Below are the code and all the weights of a small trained network. Each question names an input and a class and asks about switching units off, where a switched-off unit gives its printed mean instead of its output.

import numpy as np


def w(rows, s, z=0):
    codes = np.array(rows[::2]) - 128.0
    scale = np.full(codes.shape[1], s)
    scale[-1] = z or s
    return codes * scale


def f(y):
    return y / 2 * (1 + np.tanh(0.7978845608 * (y + 0.044715 * y**3)))


def log_softmax(a):
    a = a - a.max(-1, keepdims=True)
    return a - np.log(np.exp(a).sum(-1, keepdims=True))


def net(x, mask):
    res = np.array(x, float).reshape(1, 6) / 4 @ E
    y = f(res @ A[0][:, :-1].T + A[0][:, -1])
    res = res + np.where(mask, y, B[0][:, -1]) @ B[0][:, :-1]
    return log_softmax(res[-1] @ U[:, :-1].T + U[:, -1])


A, B = {}, {}
E = w([
[170,11,151,128,113,177,96],'x0',
[125,130,128,128,128,130,125],'x1',
[63,49,75,150,180,106,146],'x2',
[128,96,122,3,112,79,116],'x3',
[152,136,57,128,138,105,8],'x4',
[131,128,126,127,129,127,128],'x5',
],0.011)
A[0] = w([
[96,182,113,161,126,15,118,101],'neuron 1',
[172,133,40,132,153,125,7,78],'neuron 2',
[136,180,139,146,183,7,121,111],'neuron 3',
[191,192,189,108,32,143,110,115],'neuron 4',
[143,144,128,211,157,133,137,76],'neuron 5',
[150,171,18,156,137,106,21,1],'neuron 6',
[6,212,171,114,91,51,206,85],'neuron 7',
[139,30,249,152,96,126,184,103],'neuron 8',
[115,97,83,2,94,105,203,84],'neuron 9',
[111,197,84,171,144,38,108,104],'neuron 10',
[120,113,177,40,162,49,50,118],'neuron 11',
[47,55,124,125,219,130,146,126],'neuron 12',
[60,68,88,160,208,67,153,67],'neuron 13',
[36,74,113,143,190,82,129,123],'neuron 14',
[150,153,98,248,142,145,152,106],'neuron 15',
[133,132,144,238,148,223,85,105],'neuron 16',
[226,45,123,136,137,147,89,123],'neuron 17',
[129,26,171,101,99,250,107,121],'neuron 18',
],0.0082,0.0025)
B[0] = w([
[106,138,59,112,89,131,108,211],'neuron 1',
[145,70,132,220,155,108,245,254],'neuron 2',
[103,134,63,70,82,108,134,203],'neuron 3',
[248,152,121,81,255,207,54,228],'neuron 4',
[96,123,183,80,129,121,115,183],'neuron 5',
[129,96,94,191,158,156,202,252],'neuron 6',
[114,157,94,208,42,110,161,254],'neuron 7',
[106,138,90,159,90,153,218,225],'neuron 8',
[47,113,212,89,159,125,137,224],'neuron 9',
[86,101,110,138,86,96,116,227],'neuron 10',
[51,116,189,91,171,99,125,223],'neuron 11',
[160,115,76,103,157,187,100,213],'neuron 12',
[147,145,101,113,213,196,71,218],'neuron 13',
[199,162,111,67,157,198,76,211],'neuron 14',
[66,84,200,88,166,75,69,227],'neuron 15',
[66,102,156,52,139,83,96,238],'neuron 16',
[94,168,56,151,46,93,103,207],'neuron 17',
[103,198,72,141,36,65,104,231],'neuron 18',
],0.0085,0.0076)
U = w([
[114,179,53,131,18,70,122,74],'0',
[200,187,116,95,188,207,86,92],'1',
[59,84,241,91,147,42,124,56],'2',
[140,108,137,183,115,117,253,253],'3',
],0.011,0.0045)

Each question gives the input, the list of numbers given to net, and the class t.
The units are the neurons (one row each of A and B). Each row of codes is followed by its name. A weight is (code - 128) times the scale printed after its matrix; where a second scale follows, it is the last column's (A, B and U).
mask holds one flag per neuron, in row order. A switched-off neuron (its flag False) gives its mean, the last column of its row in B, instead of its output. The means were averaged over made-up inputs and are rounded, as every weight is.
A unit's drop is (log p(t) with every unit on - log p(t) with that unit switched off) / (log p(t) with every unit on - log p(t) with every unit switched off).
The circuit of an input: a set's keep is (log p(t) with only the set's units on - log p(t) with every unit switched off) / (log p(t) with every unit on - log p(t) with every unit switched off). Starting from the 12 units with the biggest drops (on a tie, the unit counted first), units are removed one at a time, each time the one whose removal leaves the highest keep (on an exact tie, the one counted first), for as long as the keep stays at least 0.8.
circuit, biggest first: the units of the circuit, biggest drop first
unit that matters most: the unit with the biggest drop
k most important neurons: the k neurons with the biggest drops, biggest first
drop of u: that unit's drop, to one decimal
input [-3,1,-2,8,6,-5], class 2: circuit, biggest first	(neuron 11)
input [-5,8,-6,1,-1,-4], class 1: 3 most important neurons	(neuron 4; neuron 18; neuron 17)
input [-3,2,-4,5,6,-8], class 3: 2 most important neurons	(neuron 2; neuron 6)
input [-8,3,-4,6,-8,-3], class 0: 3 most important neurons	(neuron 7; neuron 2; neuron 6)
input [1,-7,3,-1,4,-6], class 3: 3 most important neurons	(neuron 4; neuron 2; neuron 6)
input [0,-6,6,5,-3,-2], class 1: circuit, biggest first	(neuron 14; neuron 13)
input [7,8,-8,-6,-4,-6], class 1: 3 most important neurons	(neuron 4; neuron 7; neuron 10)
input [-8,-5,1,-8,-5,1], class 0: circuit, biggest first	(neuron 7; neuron 2)
input [-6,-6,-8,8,-2,2], class 1: 2 most important neurons	(neuron 4; neuron 15)
input [7,1,6,2,5,0], class 0: 2 most important neurons	(neuron 17; neuron 18)
input [-5,7,0,-8,8,8], class 2: 3 most important neurons	(neuron 15; neuron 16; neuron 5)
input [-7,-4,-1,5,-6,0], class 0: 2 most important neurons	(neuron 7; neuron 2)
input [7,2,-2,-7,-2,6], class 0: 3 most important neurons	(neuron 18; neuron 17; neuron 8)
input [-7,6,3,-5,-2,1], class 0: unit that matters most	neuron 7
input [4,1,5,-7,3,5], class 2: 2 most important neurons	(neuron 16; neuron 15)
input [2,-3,4,-4,-3,-8], class 1: drop of neuron 10	0.1
input [-5,2,1,-6,-6,-4], class 2: drop of neuron 6	0.2
input [1,5,-7,3,8,7], class 3: drop of neuron 14	0.2
